Below is a small trained network, with its code and all its weights. Each question gives an input and a target symbol and asks what happens when units are switched off, that is, made to give their printed mean instead of their output.

import numpy as np


def w(rows, s, z=0):
    codes = np.array(rows[::2]) - 128.0
    scale = np.full(codes.shape[1], s)
    scale[-1] = z or s
    return codes * scale


def norm(h):
    return h / np.sqrt((h * h).mean(-1, keepdims=True) + 1e-5)


def f(y):
    return y / 2 * (1 + np.tanh(0.7978845608 * (y + 0.044715 * y**3)))


def softmax(a):
    e = np.exp(a - a.max(-1, keepdims=True))
    return e / e.sum(-1, keepdims=True)


def log_softmax(a):
    a = a - a.max(-1, keepdims=True)
    return a - np.log(np.exp(a).sum(-1, keepdims=True))


def net(x, mask):
    ids = ['ΓΞΠΣΦΨΩαβδεζηλμτ'.index(c) for c in x.split()]
    T = len(ids)
    res = E[ids] + P[:T]
    u = 0
    for l in range(2):
        q, k, v = (norm(res) @ M[l].T for M in (Q, K, V))
        z = softmax(np.where(np.tri(T) > 0, q @ k.T / 2**0.5, -1e9)) @ v
        res = res + np.where(mask[u], z, O[l][:, -1]) @ O[l][:, :-1]
        u += 1
        y = f(norm(res) @ A[l][:, :-1].T + A[l][:, -1])
        res = res + np.where(mask[u : u + 16], y, B[l][:, -1]) @ B[l][:, :-1]
        u += 16
    return log_softmax(norm(res)[-1] @ U[:, :-1].T + U[:, -1])


Q, K, V, O, A, B = {}, {}, {}, {}, {}, {}
E = w([
[25,73,157,159],'Γ',
[1,116,109,84],'Ξ',
[5,130,112,80],'Π',
[138,81,161,254],'Σ',
[114,63,214,241],'Φ',
[156,202,89,140],'Ψ',
[128,175,43,154],'Ω',
[111,74,66,70],'α',
[180,196,77,144],'β',
[126,37,62,81],'δ',
[90,169,105,138],'ε',
[207,177,181,61],'ζ',
[61,147,156,113],'η',
[192,90,103,179],'λ',
[52,131,172,135],'μ',
[134,200,109,142],'τ',
],0.017)
P = w([
[135,143,137,5],'0',
[78,89,27,197],'1',
[92,86,45,214],'2',
[113,143,148,127],'3',
[118,146,145,130],'4',
[115,144,130,146],'5',
[122,141,129,145],'6',
[123,140,129,142],'7',
[127,139,128,142],'8',
[125,136,127,152],'9',
[124,129,131,149],'10',
[124,130,130,149],'11',
],0.011)
Q[0] = w([
[180,149,49,81],'0.h0',
[162,38,253,91],'0.h0',
],0.0082)
K[0] = w([
[133,79,177,254],'0.h0',
[119,252,57,74],'0.h0',
],0.0039)
V[0] = w([
[113,216,205,5],'0.h0',
[123,66,48,195],'0.h0',
],0.0028)
O[0] = w([
[158,88,152,126,2],'0.h0',
[148,45,175,255,219],'0.h0',
],0.0067,0.00081)
A[0] = w([
[73,155,145,142,20],'0.n0',
[202,111,190,108,163],'0.n1',
[181,150,154,80,22],'0.n2',
[108,157,129,179,7],'0.n3',
[102,111,46,118,119],'0.n4',
[73,66,70,111,134],'0.n5',
[95,139,95,76,148],'0.n6',
[160,117,154,164,95],'0.n7',
[136,95,133,166,68],'0.n8',
[113,200,167,173,167],'0.n9',
[213,199,142,151,57],'0.n10',
[136,100,134,143,146],'0.n11',
[77,127,190,99,107],'0.n12',
[193,1,65,118,13],'0.n13',
[168,18,234,60,5],'0.n14',
[50,185,128,123,36],'0.n15',
],0.013,0.003)
B[0] = w([
[150,136,142,172,166],'0.n0',
[46,102,82,186,149],'0.n1',
[44,114,62,198,127],'0.n2',
[138,180,93,69,172],'0.n3',
[153,113,204,172,175],'0.n4',
[253,138,192,121,195],'0.n5',
[144,110,110,141,165],'0.n6',
[159,172,90,130,165],'0.n7',
[150,171,108,108,164],'0.n8',
[211,104,119,98,254],'0.n9',
[215,147,194,161,195],'0.n10',
[153,155,82,43,151],'0.n11',
[114,76,209,138,179],'0.n12',
[173,198,188,103,157],'0.n13',
[138,131,33,114,154],'0.n14',
[109,95,142,191,206],'0.n15',
],0.0075,0.0056)
Q[1] = w([
[137,201,255,12],'1.h0',
[188,113,235,52],'1.h0',
],0.0098)
K[1] = w([
[181,121,186,254],'1.h0',
[187,133,180,189],'1.h0',
],0.0097)
V[1] = w([
[48,113,190,78],'1.h0',
[117,254,135,61],'1.h0',
],0.0097)
O[1] = w([
[215,107,223,91,5],'1.h0',
[95,216,250,138,53],'1.h0',
],0.012,0.0031)
A[1] = w([
[129,157,249,92,2],'1.n0',
[61,67,54,125,115],'1.n1',
[219,116,136,94,83],'1.n2',
[196,100,143,20,119],'1.n3',
[105,95,104,116,76],'1.n4',
[189,139,134,170,183],'1.n5',
[58,74,133,79,146],'1.n6',
[65,108,123,73,133],'1.n7',
[147,80,148,103,155],'1.n8',
[139,97,58,135,114],'1.n9',
[171,98,31,97,61],'1.n10',
[148,132,232,152,87],'1.n11',
[176,105,143,164,185],'1.n12',
[202,54,139,118,167],'1.n13',
[137,161,151,219,170],'1.n14',
[199,194,192,108,46],'1.n15',
],0.013,0.0064)
B[1] = w([
[228,134,2,217,166],'1.n0',
[174,97,172,211,220],'1.n1',
[67,90,118,124,178],'1.n2',
[34,164,81,107,166],'1.n3',
[155,131,141,136,128],'1.n4',
[93,205,168,72,239],'1.n5',
[138,154,197,128,152],'1.n6',
[115,146,173,172,124],'1.n7',
[53,118,155,119,163],'1.n8',
[196,177,82,120,210],'1.n9',
[188,143,119,96,203],'1.n10',
[219,155,169,154,188],'1.n11',
[121,133,134,93,232],'1.n12',
[44,70,110,95,244],'1.n13',
[71,120,121,41,253],'1.n14',
[227,64,121,128,166],'1.n15',
],0.0097,0.0069)
U = w([
[4,73,34,17,76],'Γ',
[101,104,155,11,126],'Ξ',
[165,112,182,41,79],'Π',
[126,185,39,254,145],'Σ',
[228,48,45,121,166],'Φ',
[68,247,198,142,252],'Ψ',
[24,181,86,146,54],'Ω',
[85,187,181,58,105],'α',
[38,198,136,120,123],'β',
[51,177,144,85,80],'δ',
[248,139,189,113,83],'ε',
[201,188,186,142,125],'ζ',
[210,108,201,37,107],'η',
[21,180,83,148,50],'λ',
[85,112,156,33,116],'μ',
[183,228,207,169,198],'τ',
],0.0095,0.0034)

Each question gives the input, a string of symbols that net reads in full, and the target symbol t.
The units are the heads (2 rows each of Q, K, V and O) and the neurons (one row each of A and B). Each row of codes is followed by its name. A weight is (code - 128) times the scale printed after its matrix; where a second scale follows, it is the last column's (O, A, B and U).
mask holds one flag per unit, layer by layer, with each layer's heads first. A switched-off unit (its flag False) gives its mean, the last column of its rows in O or B, instead of its output. The means were averaged over made-up inputs and are rounded, as every weight is.
A unit's drop is (log p(t) with every unit on - log p(t) with that unit switched off) / (log p(t) with every unit on - log p(t) with every unit switched off).
The circuit of an input: a set's keep is (log p(t) with only the set's units on - log p(t) with every unit switched off) / (log p(t) with every unit on - log p(t) with every unit switched off). Starting from the 12 units with the biggest drops (on a tie, the unit counted first), units are removed one at a time, each time the one whose removal leaves the highest keep (on an exact tie, the one counted first), for as long as the keep stays at least 0.8.
units of the circuit, in order: the units of the circuit, biggest drop first
k most important neurons: the k neurons with the biggest drops, biggest first
k most important neurons of layer l: the k neurons of layer l with the biggest drops, biggest first
input Φ τ λ Σ Φ Γ Σ α δ ζ, target Φ: 3 most important neurons -> (0.n14, 0.n1, 0.n2)
input ζ μ μ Π Φ ε Φ η, target Φ: units of the circuit, in order -> (1.h0)
input Σ α Ψ Φ Σ, target Σ: units of the circuit, in order -> (1.n1, 0.n5, 0.n7)
input Φ τ ζ, target Φ: 2 most important neurons of layer 0 -> (0.n1, 0.n2)
input Φ ζ Φ Ψ Ψ Ψ α Φ, target Φ: 2 most important neurons of layer 0 -> (0.n14, 0.n10)
input Γ ζ Ψ τ ε Φ ε Σ Φ Ψ Ξ ζ, target Γ: 4 most important neurons of layer 0 -> (0.n10, 0.n2, 0.n1, 0.n14)
input Γ δ α Ψ Ω μ η Ξ Ψ μ ε, target Γ: 2 most important neurons -> (0.n10, 0.n4)
input Γ Γ τ δ Γ Φ Ψ Ξ μ Φ Ω, target Γ: 2 most important neurons of layer 0 -> (0.n4, 0.n10)
input Σ η Γ, target Σ: 2 most important neurons of layer 0 -> (0.n1, 0.n3)
input Ψ α μ Σ, target Ψ: units of the circuit, in order -> (1.h0, 0.n5)
input Φ δ δ Ψ ε Φ λ η Ξ τ Ω, target Φ: 2 most important neurons -> (0.n14, 0.n10)
input Σ Γ Ξ μ Φ, target Σ: 3 most important neurons -> (0.n5, 0.n14, 0.n4)
input η Ψ Ω δ τ δ β Φ, target η: 2 most important neurons -> (1.n11, 0.n12)
input Φ Ψ Φ Σ β Σ, target Φ: 2 most important neurons -> (0.n10, 0.n14)
input Ψ δ Σ Ψ Φ, target Ψ: 2 most important neurons -> (0.n5, 0.n14)
input Σ α Ψ Π η Φ μ ε, target Σ: 2 most important neurons -> (0.n15, 0.n5)
input Σ δ η, target Σ: 2 most important neurons of layer 0 -> (0.n1, 0.n3)
input Φ Σ ζ λ Ψ Π Π τ Ξ δ Σ, target Φ: 2 most important neurons of layer 0 -> (0.n5, 0.n14)
input η Γ Π Π Σ, target η: 2 most important neurons of layer 1 -> (1.n15, 1.n11)
input Σ λ μ ε, target Σ: most important neuron -> (0.n1)
input Ψ Φ τ Ψ Σ, target Ψ: units of the circuit, in order -> (1.h0)
